Each row is followed by its class.
[-1.44 -0.33 -0.15  1.65 -2.56 -0.21 -0.95  0.10  0.73 -0.30 -0.82 -0.31
 -0.46  1.32 -0.55  0.99 -0.43 -0.20  0.06 -0.48  0.16 -3.40  1.83  2.16
  0.67 -0.95  0.13  5.19  1.47  0.82 -1.13 -0.14  0.65 -0.91  0.78 -0.82
  2.07 -0.70 -1.70 -0.74  0.45  0.63 -0.89  0.90  0.38 -1.79  1.17  0.00
 -0.08  0.51  0.02  0.98 -0.90  0.48  0.00  0.94 -0.44 -0.19  0.70  0.86
 -0.33]  Q
[-0.92  0.31 -0.10  0.49 -1.22 -0.59  1.09 -0.08 -1.59  0.18 -0.56 -0.45
 -0.78 -1.18  0.53  0.80  0.14  0.95 -0.29  0.03  0.19  0.12  0.49 -0.67
  1.70  0.24 -1.26  6.65  1.43  0.67  0.82 -1.36  0.40  0.35 -0.54 -0.10
  0.52 -0.50 -2.17 -0.20  0.21 -0.28 -0.98  2.35  0.40 -3.18 -0.74  0.74
 -1.60 -0.09 -0.53  1.18  0.12 -0.44 -0.79  0.65 -0.44  0.58 -0.20  0.88
 -0.53]  C
[ 0.13  0.00 -0.43  0.44  0.24 -0.94  1.04  0.29 -0.78  1.15  1.43 -0.69
  0.35 -1.65 -0.48 -1.07 -0.10 -0.15 -0.72 -0.17  0.31  1.01 -0.22 -0.36
  0.58  0.42  1.11 -0.09 -0.01 -1.51 -0.60  0.68 -0.49 -0.16  0.10 -0.11
 -1.31  0.99  0.76  0.29 -0.21 -1.40  1.10 -1.83 -0.12  0.20  0.18  0.01
  0.45  0.39  0.13 -0.55  1.30  0.95 -1.35 -1.19 -1.29 -0.17  0.02 -1.09
 -0.75]  L
[-0.38  0.36 -0.88  0.11  0.23  0.37  0.46  0.17  0.17  0.53 -0.53 -1.28
 -0.93 -0.54  0.20  0.16  0.18 -0.17  1.04  0.05  0.09  1.45 -0.24 -0.22
  0.70 -0.73  0.83 -2.30  0.75 -0.54 -0.91  3.26  0.38 -1.51  0.49  0.13
 -1.37 -1.00  1.61 -0.58  0.50 -1.57  0.27 -0.44  0.25 -0.40 -0.05  0.60
  0.04 -0.38  0.61  0.71 -0.03 -1.03 -0.11 -1.07  0.56 -2.26  0.44 -1.40
  0.85]  L
[-1.97 -0.62  0.18 -0.76 -0.12  0.02  0.72  0.12  0.52  0.95 -0.23 -0.30
  0.46 -0.65 -1.87 -0.41  0.45 -0.65  0.22 -0.70 -0.29  0.28 -5.06 -0.51
  1.14  0.49  1.49 -0.71  0.76 -0.96  0.46  0.42  5.47 -0.34  3.21 -0.11
 -1.74  0.76  1.67  0.30  0.48 -2.42  0.26 -1.55  0.06  1.25  1.38 -0.37
  0.60  0.76 -0.49 -0.02 -0.13  1.13  0.22 -0.24 -0.11 -0.30 -0.42  0.17
  1.49]  L
[ 1.87  0.58 -0.62 -4.03  4.54  0.57  1.08  1.50 -1.50  0.81  2.63  0.08
 -0.65 -7.02  0.53  0.88  0.56  0.31  1.95  0.47 -1.32  8.37 -2.79 -3.35
  2.11  0.78 -2.44 -0.21 -1.88  1.66  0.56  0.26 -1.50 -0.10 -1.19 -0.67
 -5.00  0.26  0.40  1.50  0.28 -2.94 -0.12 -2.07  0.30  2.41 -4.39  0.76
 -3.63 -2.76 -0.87  2.40  2.51 -0.30  3.09 -1.01 -0.37 -0.29 -0.74 -2.03
  1.37]  H
[ 2.62 -0.36 -0.57 -1.48  4.07  0.33  0.27  1.56 -0.64  0.02  4.39  1.66
 -0.90 -2.75  2.03  2.36 -0.64  0.04  1.23 -0.05 -0.43  6.35 -0.76 -2.01
  1.64  1.72 -2.98  0.46 -0.63  2.57  0.50  1.37 -0.48 -0.31 -0.41 -0.58
 -5.01  0.06 -0.40 -0.08 -1.03 -2.14 -1.48  1.48 -0.63  1.32 -3.06 -0.22
 -2.52 -2.20 -0.06  2.05 -1.00 -0.66  0.79  0.07  0.42 -0.34 -0.46 -0.02
 -1.40]  C
[-0.96  1.24 -0.22  0.09 -3.34  0.52 -1.11  1.00 -0.90 -6.03  0.07  0.21
 -0.92  2.81 -0.35  1.38  0.41  0.17 -0.35  0.16 -0.01 -2.83 -1.17 -0.05
  0.60  1.09  0.79  4.51  1.18  0.15  0.42 -1.20  0.25 -0.63  0.84  0.26
  2.36  0.31 -1.52 -0.76  0.07  1.50 -1.30  1.02  0.23 -0.11  0.99 -0.74
 -0.62 -0.75  0.13 -0.14 -0.60 -0.27 -2.42  0.65 -0.74  0.75 -0.13  2.22
 -0.48]  Q
[-0.01  0.13 -0.31 -0.51 -0.23 -0.05  0.06  1.24 -0.63  1.76  0.05  0.44
 -0.92 -1.51 -0.13  0.58  2.30  0.10  0.05 -0.21 -0.30  1.36 -0.41  0.22
 -1.71  0.16  0.15  2.71  0.93  0.19  0.54 -0.59 -0.48 -1.32  1.50 -0.38
 -0.93  3.98 -2.05  0.90  0.27 -0.46 -0.57  1.72 -0.15  0.47 -1.42  0.03
 -0.32 -0.37 -0.06 -0.03  0.33 -0.90  0.44  0.20 -0.26 -0.38 -0.24  0.04
 -0.36]  L
[-0.15  0.41  0.41  0.43 -0.75 -0.08 -0.17  0.02 -0.75  0.53 -0.39 -0.83
  0.07 -1.49  0.58  0.03  1.30 -0.51 -1.36  1.28 -0.39  0.55 -0.78  0.54
 -0.94 -1.60  0.56  1.98  0.17  0.71  0.49 -0.29  0.71 -0.24  0.06 -0.17
 -0.43  0.48 -2.10 -0.11 -0.51 -0.89  0.33 -0.09 -0.27  0.16 -1.56 -0.80
 -0.56  0.54 -0.51  0.20  0.48  1.36  0.11  0.24  0.16  0.68 -0.35  0.06
 -0.04]  L
[ 2.01 -0.63 -0.16  1.63 -2.20 -0.79 -1.76 -0.51  0.24 -0.14 -2.09  0.33
  0.17  0.42 -1.10 -0.58 -0.10  0.05 -0.54  0.10 -0.79 -2.53  0.69  0.72
  0.42 -1.01  1.27 -1.29  0.99  0.06 -0.46  0.15  0.17  0.45  0.84 -0.33
  1.64  0.32  2.07 -0.92  0.63 -0.59 -0.12  0.82  8.37 -1.43  1.21  0.02
  1.48  1.34  0.40  0.02 -0.98  0.36 -0.16  0.01 -0.36 -0.67 -0.42  1.25
 -0.13]  Q
[-0.16 -0.67 -0.09  0.93  0.19  0.46  1.34  0.38  0.15 -0.34 -0.34  0.50
  0.14  0.18 -0.03  1.03  0.31 -0.28 -0.45 -0.41 -0.06  0.82 -0.08  0.39
  0.37  0.38  0.60  0.99  0.22 -0.29 -0.61 -1.98 -0.32  0.12 -0.02  0.45
 -1.03 -0.09  1.46  0.05  0.14 -3.54  1.81 -1.20 -1.18  0.18  0.51  0.00
  0.38 -0.13 -0.19 -0.08 -2.59  1.95 -0.09 -0.28  0.52 -0.35 -0.18 -0.24
 -0.38]  L
[-1.09  0.75  0.28 -3.56  3.89  0.22  1.42  2.96 -2.21  2.00  1.07 -0.05
 -0.34 -6.45  1.59  2.65  0.83 -0.13  0.78 -2.67 -1.66  8.37 -2.76 -2.34
  1.14  2.69 -1.95  4.72 -2.11  1.73 -0.31  0.74 -1.49 -0.53  0.48  0.52
 -5.22  2.66 -2.79  0.99 -0.12 -3.47 -0.88 -1.04 -1.18  4.56 -4.29  0.46
 -3.84 -3.25 -0.62  1.35  3.70  0.12  0.69 -0.12  0.24  2.04  0.11 -2.10
 -0.38]  H
[ 0.52 -3.30  0.09  2.17 -3.13 -2.58 -1.14 -0.19 -0.52  0.18  0.27 -0.68
 -1.43  4.06  0.31  1.98 -0.97  0.56 -0.08 -0.59 -0.16  0.28  1.81  1.48
  0.54  1.89 -0.52  2.24  1.54  0.69  0.30  0.71  0.84 -0.76  1.66 -0.31
  0.63 -0.29 -1.06 -1.29 -0.13 -0.11 -0.98  1.86  0.04 -1.05  0.40  1.15
 -0.72  1.97 -0.18 -0.75 -0.95 -0.50 -0.79  0.81  0.20  0.17  0.51  3.06
 -2.96]  Q
[-0.82  0.11  0.55  0.12  0.60  0.18  0.46  0.53  0.43 -0.31 -1.11 -0.52
 -0.53 -3.03 -1.14 -0.79  0.29 -1.18 -2.22 -0.64 -0.58  0.56  3.21  1.93
  0.72 -0.65  0.43 -0.39  2.51 -1.15 -0.57  0.25 -0.35  0.19  0.99 -1.18
 -0.41  0.54  0.42 -0.76  0.32 -2.36  1.08 -2.63  0.53  0.91 -0.49  0.03
 -0.23  0.31  0.68 -0.26  0.70  0.17 -0.47 -0.87 -0.05  0.42  0.33 -0.63
  0.40]  L
[-0.19  0.50  0.72 -3.32  3.52  0.40  0.75  0.14 -0.40  1.05  1.60  0.21
 -0.55 -5.38  3.81  1.51  1.26  0.91  1.07  0.28 -0.73  8.37 -2.22 -1.72
  1.74  0.93 -0.90  1.05 -2.31  1.42  0.45  0.86 -0.86 -0.99 -1.80 -0.99
 -5.58  1.39 -0.46  0.82 -0.73 -3.03  0.40 -0.96 -1.00  3.05 -4.01  0.00
 -1.81 -2.62 -1.52  1.09  2.29 -0.44 -2.13 -0.28 -0.03  0.03 -0.64 -1.82
  0.64]  H
[-0.04  0.68 -0.14  0.00  1.28  0.51 -0.24  1.35 -0.48 -0.68  0.75  0.13
  1.38 -0.91  1.01  0.45 -1.31  0.31  0.95 -0.68  0.54  0.66 -0.13 -0.22
  0.87  1.09 -1.00 -0.19 -1.19  1.17 -0.63 -1.10 -0.16 -0.21 -0.80  0.83
  0.03 -0.26 -0.79  0.59  2.00  1.26 -0.73  1.62  0.15  0.42 -0.35  0.20
 -1.08 -0.60 -0.17  0.99  0.08 -0.22  0.19 -0.12  0.55 -1.42 -0.21  0.17
 -0.22]  Q
[-0.09  0.60  0.30 -3.59  2.87  1.07  0.64  0.91 -1.48  0.49  2.43  0.85
 -0.71 -3.86  0.96  1.58 -0.19  0.28 -0.41  0.73 -0.77  6.18 -1.42 -2.31
  4.38  1.25 -2.14 -0.08 -1.52  2.23  2.25  0.80  0.32  1.29 -2.63  0.18
 -3.34 -0.10 -0.46  0.66 -0.23 -1.10 -0.42  1.26  0.31  1.52 -3.28 -0.33
 -2.08 -0.73 -1.21  1.13  0.83  0.05  1.41  0.19  0.59 -0.22 -0.77 -1.43
 -0.32]  C
[ 0.18  0.29  0.70 -2.48  2.30  0.64 -0.14  1.82 -1.93  0.89  1.44  0.10
 -1.10 -5.81  0.70  1.03  1.03  0.58  1.04 -0.59 -0.69  6.17 -2.33 -1.14
  2.17  0.87 -1.14  3.22 -0.60  1.72  0.39  1.64 -0.89 -0.47 -2.52  0.57
 -3.66  0.82 -2.26  0.73  3.10 -0.82 -0.87  0.62 -0.44  1.69 -2.08  0.03
 -2.82 -2.45 -1.06  1.88  2.86 -0.20  1.16 -0.05  0.65  0.81 -0.45 -1.17
  0.42]  H
[ 0.76 -0.69 -0.69  1.42  0.60 -1.35  0.41  1.05  2.79 -0.34  0.87 -2.01
 -0.05 -0.60  0.53 -0.20 -0.25  0.22 -0.32 -0.38 -0.90  2.00  0.22 -1.74
  1.16 -0.26 -1.11  0.44 -0.85 -0.42  0.87  0.19 -0.52  1.46  0.05 -0.84
 -1.85  0.45  0.32 -1.36  0.18 -1.38 -1.07  0.68 -0.24  0.22 -0.30  0.08
 -1.06 -0.20 -0.23  1.10  0.26 -0.44  0.41 -2.68 -0.23 -0.23  0.60  0.56
 -0.03]  L
[-0.59  1.59  0.07 -3.79  4.95  0.46  0.61  1.67 -1.88  0.23  2.13 -1.18
 -1.94 -7.13  1.76  2.68 -0.02  0.49  2.71  0.98 -1.66  8.37 -2.68 -1.87
  1.85  1.61 -1.24  2.14 -2.97  1.91  0.64  0.55 -1.17 -0.69 -1.90 -0.06
 -5.08  0.91 -1.26  1.72  0.34 -4.33  0.88 -1.91 -3.04  3.29 -3.82  0.67
 -3.03 -3.04 -0.12  0.78  2.87 -0.23  1.45 -0.86  0.43  0.73 -1.04 -2.06
 -0.24]  H
[-0.23 -0.30  1.41 -0.99  0.50  0.30 -0.54  0.36  0.83  0.31  1.13  0.81
 -0.72 -1.24  0.54 -0.33 -0.24  0.83  1.22  0.16 -1.18  1.47 -0.54  0.39
  1.64  0.61 -1.47  3.07  0.05  0.91  1.20 -0.08 -0.67 -0.61 -2.70 -0.06
 -1.01  0.07 -2.63 -0.36  0.01  0.58 -3.17  2.87  0.24 -0.02 -1.76  0.76
 -1.52 -1.21 -0.57  1.60  0.52 -0.88  0.97  0.04 -0.10 -2.32  0.34  0.21
 -1.15]  C
[-0.20 -1.47  0.18  0.60 -2.07 -0.72 -1.00 -0.02  1.34 -0.71 -0.09  0.28
 -0.21  2.47 -0.37 -0.57 -0.45  0.11  0.14 -0.86  1.27 -2.69  0.64  0.65
  0.90 -0.74 -0.56 -0.13  1.03  0.76  0.09 -0.66  0.35  1.87  0.28  0.08
  1.44  0.29  0.39 -1.21 -0.34  1.43 -1.37  2.02 -0.77 -1.98  0.90  0.56
  1.02  1.01  0.29  0.25 -1.31  0.16 -0.96 -0.24 -0.08 -0.45 -0.87  0.62
 -0.35]  Q
